What each symbol does to the states:
g: x920->x662, x944->x810, x205->x226, x141->x72, x864->x680, x912->x618, x588->x982, x299->x246, x680->x471, x246->x141, x8->x920, x785->x550, x717->x205, x667->x10, x342->x727, x72->x530, x989->x785, x650->x505, x844->x722, x10->x650, x810->x507, x966->x8, x847->x912, x507->x782, x23->x941, x226->x88, x383->x667, x983->x342, x782->x955, x941->x717, x88->x966, x982->x913, x626->x864, x105->x629, x530->x588, x550->x151, x955->x23, x46->x983, x151->x46, x739->x844, x722->x216, x884->x105, x216->x989, x727->x383, x618->x884, x505->x299, x471->x944, x629->x626, x913->x739, x662->x847
s: x920->x982, x944->x727, x205->x216, x141->x618, x864->x10, x912->x72, x588->x662, x299->x105, x680->x667, x246->x884, x8->x913, x785->x941, x717->x989, x667->x680, x342->x810, x72->x912, x989->x717, x650->x626, x844->x88, x10->x864, x810->x342, x966->x739, x847->x530, x507->x983, x23->x550, x226->x722, x383->x471, x983->x507, x782->x46, x941->x785, x88->x844, x982->x920, x626->x650, x105->x299, x530->x847, x550->x23, x955->x151, x46->x782, x151->x955, x739->x966, x722->x226, x884->x246, x216->x205, x727->x944, x618->x141, x505->x629, x471->x383, x629->x505, x913->x8, x662->x588
l: x920->x8, x944->x471, x205->x717, x141->x246, x864->x626, x912->x847, x588->x530, x299->x505, x680->x864, x246->x299, x8->x966, x785->x989, x717->x941, x667->x383, x342->x983, x72->x141, x989->x216, x650->x10, x844->x739, x10->x667, x810->x944, x966->x88, x847->x662, x507->x810, x23->x955, x226->x205, x383->x727, x983->x46, x782->x507, x941->x23, x88->x226, x982->x588, x626->x629, x105->x884, x530->x72, x550->x785, x955->x782, x46->x151, x151->x550, x739->x913, x722->x844, x884->x618, x216->x722, x727->x342, x618->x912, x505->x650, x471->x680, x629->x105, x913->x982, x662->x920

In the rows, 25 means zero.

The rows follow the links: the fewer symbols apart two states are, the more alike their rows tend to be.

Named rows; a name shown again gets a slightly different row:
x782 -> [22, 27, 14, 19, 22, 25, 20, 23, 19, 17, 20, 30, 34, 19, 28, 30, 13, 9, 24, 26, 21, 11, 19, 26, 9, 29, 8, 48, 36, 15, 29, 25, 22, 12, 26, 17, 26, 29, 18, 19, 34, 34, 18, 16, 26, 26, 24, 24]
x667 -> [29, 33, 33, 21, 26, 19, 28, 27, 18, 27, 33, 15, 16, 44, 14, 29, 33, 23, 36, 23, 25, 27, 31, 27, 13, 33, 31, 37, 32, 13, 32, 34, 40, 11, 34, 25, 26, 35, 31, 27, 17, 13, 36, 23, 33, 23, 25, 26]
x299 -> [37, 21, 31, 31, 25, 27, 12, 23, 20, 35, 20, 20, 13, 35, 21, 25, 39, 32, 23, 24, 23, 34, 28, 26, 22, 29, 37, 35, 34, 27, 35, 41, 31, 25, 18, 16, 29, 21, 40, 33, 12, 7, 33, 21, 30, 20, 18, 25]
x810 -> [22, 23, 19, 22, 20, 26, 22, 21, 21, 14, 22, 34, 43, 15, 31, 36, 21, 20, 20, 31, 25, 17, 22, 27, 10, 27, 11, 40, 34, 19, 29, 15, 21, 7, 26, 16, 24, 26, 20, 24, 32, 36, 16, 12, 22, 23, 17, 26]
x505 -> [36, 23, 33, 26, 25, 24, 16, 25, 18, 33, 23, 18, 12, 40, 18, 27, 41, 30, 28, 23, 24, 33, 29, 27, 20, 31, 36, 36, 34, 24, 37, 40, 34, 20, 23, 17, 28, 25, 38, 33, 13, 8, 36, 21, 31, 21, 19, 26]
x226 -> [27, 34, 20, 20, 29, 25, 25, 29, 21, 34, 23, 14, 5, 35, 19, 11, 15, 10, 33, 12, 20, 15, 21, 25, 28, 29, 23, 33, 29, 22, 24, 45, 28, 36, 27, 28, 27, 29, 21, 21, 27, 18, 32, 31, 36, 27, 34, 20]
x151 -> [13, 35, 23, 16, 25, 19, 42, 29, 26, 16, 37, 24, 33, 26, 24, 27, 12, 16, 36, 25, 26, 18, 26, 25, 20, 25, 15, 22, 19, 13, 19, 14, 29, 17, 39, 36, 19, 36, 12, 18, 34, 35, 24, 29, 25, 29, 33, 26]
x105 -> [25, 17, 34, 33, 23, 25, 28, 22, 31, 23, 30, 31, 33, 21, 29, 34, 41, 45, 20, 34, 32, 40, 31, 24, 33, 20, 36, 4, 14, 32, 23, 11, 24, 25, 22, 28, 23, 20, 32, 31, 17, 23, 23, 25, 16, 21, 19, 30]

Each walk starts at a row. The symbols on each line, taken left to right, move it on to the next state.
Answer with the state's row; about right is enough.
new walk
[37, 17, 30, 32, 24, 28, 9, 23, 21, 35, 18, 23, 13, 32, 21, 26, 40, 34, 20, 23, 23, 34, 27, 28, 27, 29, 38, 32, 34, 32, 35, 39, 28, 29, 16, 14, 29, 19, 41, 34, 13, 10, 31, 21, 29, 19, 18, 26]
l l l l l s	[22, 19, 27, 28, 20, 25, 24, 20, 27, 12, 26, 37, 47, 14, 34, 41, 32, 34, 16, 37, 29, 30, 27, 26, 16, 23, 20, 25, 26, 25, 28, 6, 19, 11, 23, 19, 22, 24, 25, 27, 26, 36, 15, 15, 16, 22, 14, 28]
l g s g g	[33, 27, 34, 25, 26, 23, 19, 25, 17, 33, 28, 16, 13, 43, 17, 28, 38, 29, 31, 23, 24, 32, 28, 27, 18, 31, 36, 37, 33, 20, 35, 38, 36, 18, 27, 20, 27, 28, 37, 31, 13, 7, 36, 19, 31, 21, 21, 26]
new walk
[25, 32, 13, 17, 27, 26, 21, 28, 17, 27, 19, 20, 20, 28, 23, 18, 9, 4, 27, 17, 20, 9, 20, 26, 16, 30, 14, 46, 36, 16, 28, 38, 27, 24, 28, 22, 26, 29, 19, 18, 34, 28, 26, 22, 35, 28, 30, 20]
s l s g s g	[16, 28, 17, 21, 24, 26, 35, 26, 30, 16, 28, 32, 38, 11, 31, 23, 9, 19, 23, 27, 28, 17, 23, 23, 27, 20, 13, 14, 15, 25, 14, 9, 18, 26, 30, 35, 22, 26, 10, 17, 38, 44, 16, 29, 19, 29, 33, 25]
l l g g l l l g	[18, 23, 16, 26, 26, 29, 28, 24, 34, 19, 22, 32, 36, 7, 34, 21, 13, 20, 17, 27, 25, 19, 21, 23, 34, 18, 16, 12, 17, 32, 16, 13, 13, 33, 22, 27, 24, 19, 14, 20, 38, 41, 13, 31, 17, 28, 28, 25]
new walk
[21, 19, 23, 26, 20, 24, 22, 19, 27, 12, 25, 37, 48, 12, 33, 40, 28, 29, 17, 36, 28, 25, 25, 25, 14, 24, 16, 32, 30, 21, 28, 8, 20, 9, 24, 19, 24, 24, 22, 26, 29, 37, 13, 12, 16, 23, 15, 27]
s l g g g s g l	[24, 17, 29, 30, 19, 27, 25, 19, 30, 14, 28, 36, 46, 13, 33, 41, 35, 40, 16, 38, 30, 34, 29, 25, 21, 21, 25, 19, 21, 28, 26, 6, 20, 13, 23, 21, 22, 21, 26, 28, 24, 33, 16, 17, 14, 22, 14, 29]
g l l g g g s	[27, 36, 32, 20, 24, 18, 34, 28, 18, 24, 37, 16, 19, 43, 14, 30, 28, 22, 39, 22, 28, 26, 29, 24, 12, 32, 28, 37, 31, 11, 31, 29, 39, 11, 37, 30, 24, 37, 27, 26, 19, 15, 37, 23, 33, 25, 25, 27]
new walk
[19, 37, 29, 16, 25, 18, 40, 29, 21, 20, 38, 17, 25, 38, 17, 30, 21, 19, 39, 24, 27, 22, 29, 26, 12, 30, 22, 31, 26, 9, 24, 23, 37, 11, 39, 35, 21, 39, 19, 19, 25, 23, 32, 26, 32, 28, 31, 27]
g l l s l g s	[16, 38, 28, 15, 25, 19, 41, 29, 22, 18, 40, 20, 29, 35, 20, 30, 18, 16, 39, 25, 27, 20, 28, 24, 12, 28, 19, 29, 23, 10, 21, 19, 35, 10, 41, 34, 20, 39, 16, 20, 28, 27, 29, 26, 29, 28, 32, 26]
s g g l s l l	[13, 35, 22, 17, 26, 22, 42, 27, 28, 15, 34, 27, 35, 19, 25, 26, 10, 17, 33, 26, 28, 17, 25, 23, 22, 23, 13, 19, 19, 17, 16, 10, 25, 20, 36, 37, 20, 33, 10, 17, 37, 40, 21, 28, 23, 29, 34, 25]
new walk
[27, 19, 36, 32, 24, 24, 30, 25, 32, 28, 31, 25, 22, 26, 24, 26, 39, 44, 23, 30, 29, 40, 31, 23, 37, 19, 40, 2, 14, 35, 22, 17, 26, 33, 22, 32, 24, 21, 33, 32, 15, 19, 29, 32, 19, 24, 25, 29]
s s l g l g s	[37, 15, 28, 33, 26, 29, 8, 21, 23, 36, 15, 25, 16, 27, 25, 23, 40, 34, 16, 24, 23, 33, 25, 27, 30, 27, 35, 30, 33, 35, 34, 38, 23, 32, 13, 14, 30, 15, 39, 33, 15, 13, 28, 21, 26, 19, 17, 24]
s g g s l g s g	[24, 16, 33, 33, 20, 26, 26, 22, 32, 19, 29, 33, 38, 18, 29, 36, 39, 45, 16, 36, 31, 39, 30, 24, 30, 21, 33, 8, 16, 33, 25, 8, 22, 19, 22, 26, 22, 21, 30, 32, 19, 27, 20, 22, 14, 21, 16, 30]
new walk
[21, 17, 16, 29, 24, 30, 23, 23, 34, 21, 17, 33, 34, 6, 35, 20, 15, 24, 15, 27, 23, 22, 21, 24, 37, 18, 18, 12, 17, 36, 18, 15, 11, 38, 17, 26, 25, 16, 18, 20, 35, 41, 13, 29, 18, 27, 27, 24]
l g g g g l	[16, 24, 17, 23, 24, 28, 32, 24, 32, 17, 22, 32, 38, 9, 33, 24, 11, 20, 20, 27, 24, 18, 21, 22, 30, 19, 15, 14, 16, 27, 16, 10, 15, 30, 25, 31, 23, 24, 12, 18, 38, 43, 15, 30, 20, 29, 30, 24]
l s l s s	[26, 34, 18, 18, 30, 24, 23, 30, 17, 32, 21, 15, 9, 33, 19, 11, 10, 6, 30, 12, 20, 13, 23, 26, 22, 30, 21, 38, 32, 21, 26, 44, 28, 32, 27, 25, 27, 29, 21, 18, 30, 21, 31, 29, 36, 28, 35, 21]
new walk
[25, 33, 17, 16, 28, 25, 21, 29, 19, 30, 20, 19, 15, 31, 20, 16, 10, 4, 30, 14, 18, 11, 19, 27, 19, 29, 15, 42, 34, 18, 27, 42, 28, 28, 28, 23, 26, 29, 20, 19, 32, 24, 27, 25, 35, 28, 33, 20]
l g l l l g l	[24, 29, 14, 17, 25, 24, 20, 25, 17, 21, 19, 25, 31, 23, 27, 26, 10, 9, 25, 22, 20, 10, 19, 26, 10, 30, 11, 49, 38, 15, 29, 30, 23, 15, 28, 18, 24, 30, 18, 17, 35, 32, 21, 17, 29, 28, 24, 22]
l l s g s l g g	[22, 25, 15, 19, 22, 26, 20, 23, 21, 14, 21, 31, 40, 16, 32, 32, 16, 15, 21, 28, 24, 15, 21, 26, 10, 28, 11, 46, 35, 17, 29, 19, 22, 10, 26, 16, 25, 29, 20, 20, 34, 36, 16, 12, 23, 24, 20, 25]
